Below is a small trained network, with its code and all its weights. Each question gives an input and a target symbol and asks what happens when units are switched off, that is, made to give their printed mean instead of their output.

import numpy as np


def w(rows, s, z=0):
    codes = np.array(rows[::2]) - 128.0
    scale = np.full(codes.shape[1], s)
    scale[-1] = z or s
    return codes * scale


def f(y):
    return np.maximum(y, 0)


def softmax(a):
    e = np.exp(a - a.max(-1, keepdims=True))
    return e / e.sum(-1, keepdims=True)


def log_softmax(a):
    a = a - a.max(-1, keepdims=True)
    return a - np.log(np.exp(a).sum(-1, keepdims=True))


def net(x, mask):
    ids = ['ΔΘΛΣΩβγεζημξτφψ'.index(c) for c in x.split()]
    T = len(ids)
    res = E[ids] + P[:T]
    r = res
    for j in range(3):
        rows = slice(3 * j, 3 * j + 3)
        q, k, v = (r @ M[0][rows].T for M in (Q, K, V))
        z = softmax(np.where(np.tri(T) > 0, q @ k.T / 3**0.5, -1e9)) @ v
        o = O[0][rows]
        res = res + np.where(mask[j], z, o[:, -1]) @ o[:, :-1]
    y = f(res @ A[0][:, :-1].T + A[0][:, -1])
    res = res + np.where(mask[3:15], y, B[0][:, -1]) @ B[0][:, :-1]
    return log_softmax(res[-1] @ U[:, :-1].T + U[:, -1])


Q, K, V, O, A, B = {}, {}, {}, {}, {}, {}
E = w([
[125,185,124,147,248,183,184],'Δ',
[97,137,131,16,132,197,152],'Θ',
[75,115,139,143,174,132,152],'Λ',
[173,86,169,114,150,196,202],'Σ',
[168,140,52,116,155,118,126],'Ω',
[202,136,75,196,177,190,141],'β',
[142,106,25,153,120,231,161],'γ',
[130,159,90,94,106,86,200],'ε',
[110,83,83,143,128,159,216],'ζ',
[204,175,162,137,79,140,141],'η',
[222,170,108,238,147,61,208],'μ',
[193,138,214,93,135,79,156],'ξ',
[98,104,177,39,183,47,192],'τ',
[165,61,214,200,146,55,110],'φ',
[163,28,165,131,82,73,123],'ψ',
],0.012)
P = w([
[52,154,112,169,119,50,56],'0',
[173,91,49,54,200,157,147],'1',
[107,176,124,196,87,219,228],'2',
[159,102,202,189,48,91,111],'3',
[216,54,109,29,190,129,159],'4',
[101,156,208,206,36,222,253],'5',
[180,81,210,181,41,103,73],'6',
[210,48,90,31,197,132,159],'7',
],0.011)
Q[0] = w([
[117,108,123,177,128,157,121],'H0',
[199,71,112,97,227,140,243],'H0',
[51,204,169,189,50,167,190],'H0',
[54,114,202,191,48,131,116],'H1',
[145,147,193,228,37,188,187],'H1',
[87,126,150,192,55,150,11],'H1',
[132,137,218,161,35,205,193],'H2',
[127,135,153,166,77,142,37],'H2',
[254,67,84,42,178,111,140],'H2',
],0.0085)
K[0] = w([
[157,103,105,170,144,175,153],'H0',
[19,141,105,113,112,32,92],'H0',
[143,56,209,95,125,123,205],'H0',
[207,71,166,85,72,219,218],'H1',
[239,14,184,193,110,106,130],'H1',
[132,36,87,138,63,254,169],'H1',
[171,28,205,119,60,83,154],'H2',
[253,163,106,170,130,210,132],'H2',
[12,150,10,166,111,91,23],'H2',
],0.0081)
V[0] = w([
[114,28,156,172,96,143,98],'H0',
[58,219,156,119,60,194,95],'H0',
[50,149,91,154,210,85,192],'H0',
[174,148,9,177,110,138,143],'H1',
[88,109,46,75,16,163,142],'H1',
[192,218,105,64,66,55,198],'H1',
[93,188,207,51,178,73,59],'H2',
[124,166,234,134,226,140,254],'H2',
[248,219,146,188,161,193,27],'H2',
],0.0085)
O[0] = w([
[141,82,154,171,193,74,140,164],'H0',
[196,171,118,184,94,193,180,25],'H0',
[74,173,212,55,178,174,93,252],'H0',
[41,147,80,112,92,156,84,128],'H1',
[43,134,192,68,56,109,177,26],'H1',
[169,237,70,71,44,39,193,145],'H1',
[236,127,219,108,40,176,95,104],'H2',
[170,249,110,143,195,184,91,155],'H2',
[159,88,68,223,2,164,97,12],'H2',
],0.0092,0.0031)
A[0] = w([
[136,76,149,142,136,34,55,80],'N0',
[92,170,147,108,54,63,94,7],'N1',
[17,204,95,227,100,175,185,16],'N2',
[147,194,135,134,130,204,76,16],'N3',
[131,118,77,106,177,164,192,3],'N4',
[124,159,69,53,164,176,217,67],'N5',
[78,190,200,214,96,69,69,32],'N6',
[57,191,228,173,126,136,86,82],'N7',
[145,63,207,145,56,77,62,41],'N8',
[208,71,60,50,158,101,68,122],'N9',
[101,154,181,114,2,17,66,136],'N10',
[119,145,84,74,147,179,196,204],'N11',
],0.008,0.0067)
B[0] = w([
[130,93,97,50,105,105,102,188],'N0',
[200,117,10,145,197,100,221,134],'N1',
[190,79,99,79,152,182,111,190],'N2',
[99,157,130,156,110,145,170,157],'N3',
[158,142,133,42,167,50,113,159],'N4',
[167,111,165,132,100,88,101,220],'N5',
[237,75,126,36,87,183,178,150],'N6',
[135,117,73,97,106,134,209,166],'N7',
[106,132,120,174,56,189,147,176],'N8',
[89,186,50,151,126,161,114,228],'N9',
[104,184,162,157,178,128,74,181],'N10',
[103,146,137,181,69,115,134,254],'N11',
],0.011,0.0085)
U = w([
[32,203,86,139,131,102,55,55],'Δ',
[159,54,115,40,163,150,210,118],'Θ',
[58,199,204,111,67,129,155,91],'Λ',
[173,151,212,114,140,136,29,139],'Σ',
[25,84,161,223,124,89,255,240],'Ω',
[56,104,190,145,57,141,82,198],'β',
[43,91,101,165,133,206,142,138],'γ',
[151,61,246,192,229,209,110,187],'ε',
[86,139,185,75,198,69,73,90],'ζ',
[92,180,106,152,189,80,128,101],'η',
[54,179,167,174,194,228,116,114],'μ',
[144,70,134,161,193,159,43,131],'ξ',
[111,153,141,233,39,121,203,105],'τ',
[224,144,58,79,142,103,127,1],'φ',
[197,49,186,89,64,178,172,81],'ψ',
],0.0069,0.0053)

Each question gives the input, a string of symbols that net reads in full, and the target symbol t.
The units are the heads (3 rows each of Q, K, V and O) and the neurons (one row each of A and B). Each row of codes is followed by its name. A weight is (code - 128) times the scale printed after its matrix; where a second scale follows, it is the last column's (O, A, B and U).
mask holds one flag per unit, heads first, then neurons. A switched-off unit (its flag False) gives its mean, the last column of its rows in O or B, instead of its output. The means were averaged over made-up inputs and are rounded, as every weight is.
A unit's drop is (log p(t) with every unit on - log p(t) with that unit switched off) / (log p(t) with every unit on - log p(t) with every unit switched off).
The circuit of an input: a set's keep is (log p(t) with only the set's units on - log p(t) with every unit switched off) / (log p(t) with every unit on - log p(t) with every unit switched off). Starting from the 12 units with the biggest drops (on a tie, the unit counted first), units are removed one at a time, each time the one whose removal leaves the highest keep (on an exact tie, the one counted first), for as long as the keep stays at least 0.8.
circuit, biggest first: the units of the circuit, biggest drop first
unit that matters most: the unit with the biggest drop
k most important neurons: the k neurons with the biggest drops, biggest first
which heads matter: for each layer, one digit per head in row order, 1 if its drop is at least 0.15 and else 0, layers parted by /
input Ω Θ γ Δ Θ Θ Λ, target Θ: 3 most important neurons : [N7 N6 N2]
input γ ζ φ, target ε: which heads matter : 010
input ε Σ ζ τ ψ φ μ ζ, target Λ: unit that matters most : H1
input ξ ζ γ φ Θ, target φ: which heads matter : 010
input Θ β Θ ξ η, target ψ: circuit, biggest first : [H0 H2]
input φ ξ ζ Δ β μ ψ Λ, target ξ: circuit, biggest first : [H1 N9 H0]
input β ζ η ξ ζ ζ Θ γ, target γ: circuit, biggest first : [H2 H1]
input ξ ψ ζ ζ Ω ζ γ ζ, target φ: circuit, biggest first : [H1 N9]
input Δ ζ Λ ζ ζ, target μ: circuit, biggest first : [H1 H2 H0 N3]
input μ Λ Δ τ ζ γ, target Λ: circuit, biggest first : [H2 H1 N11]
input η Δ Δ, target τ: circuit, biggest first : [H2 H1]
input γ γ ψ τ η ξ τ Θ, target Ω: circuit, biggest first : [H2 N11]
input Θ τ ξ ξ ζ ξ Θ ζ, target ψ: circuit, biggest first : [H2 H0]
input ξ β Δ μ, target φ: which heads matter : 011
input ζ μ β, target φ: circuit, biggest first : [N2 H1]
input ζ ξ Δ ξ β, target ζ: which heads matter : 001
input μ μ ξ η Δ ζ, target ψ: unit that matters most : N2
input ζ Ω Δ Θ ψ μ, target Ω: circuit, biggest first : [H0 H2]
input μ Δ γ Λ, target Θ: which heads matter : 010
input ε μ η Ω μ Λ, target φ: which heads matter : 011
input ζ Θ Λ Δ Δ, target ζ: circuit, biggest first : [H2 N4 N5]
input ξ Ω φ η η ξ ψ η, target φ: circuit, biggest first : [H1]
input γ γ η, target ψ: which heads matter : 111
input η Ω β μ Θ, target τ: which heads matter : 101
input φ ξ ξ Σ, target ε: which heads matter : 011
input Δ Σ γ φ, target ψ: which heads matter : 000
input ε Θ γ ζ, target Ω: circuit, biggest first : [H2 H1]
input Ω Ω γ ζ, target Ω: which heads matter : 001
input μ ψ ζ ζ ξ γ ζ γ, target Δ: which heads matter : 010
input ζ γ ζ, target Θ: which heads matter : 011
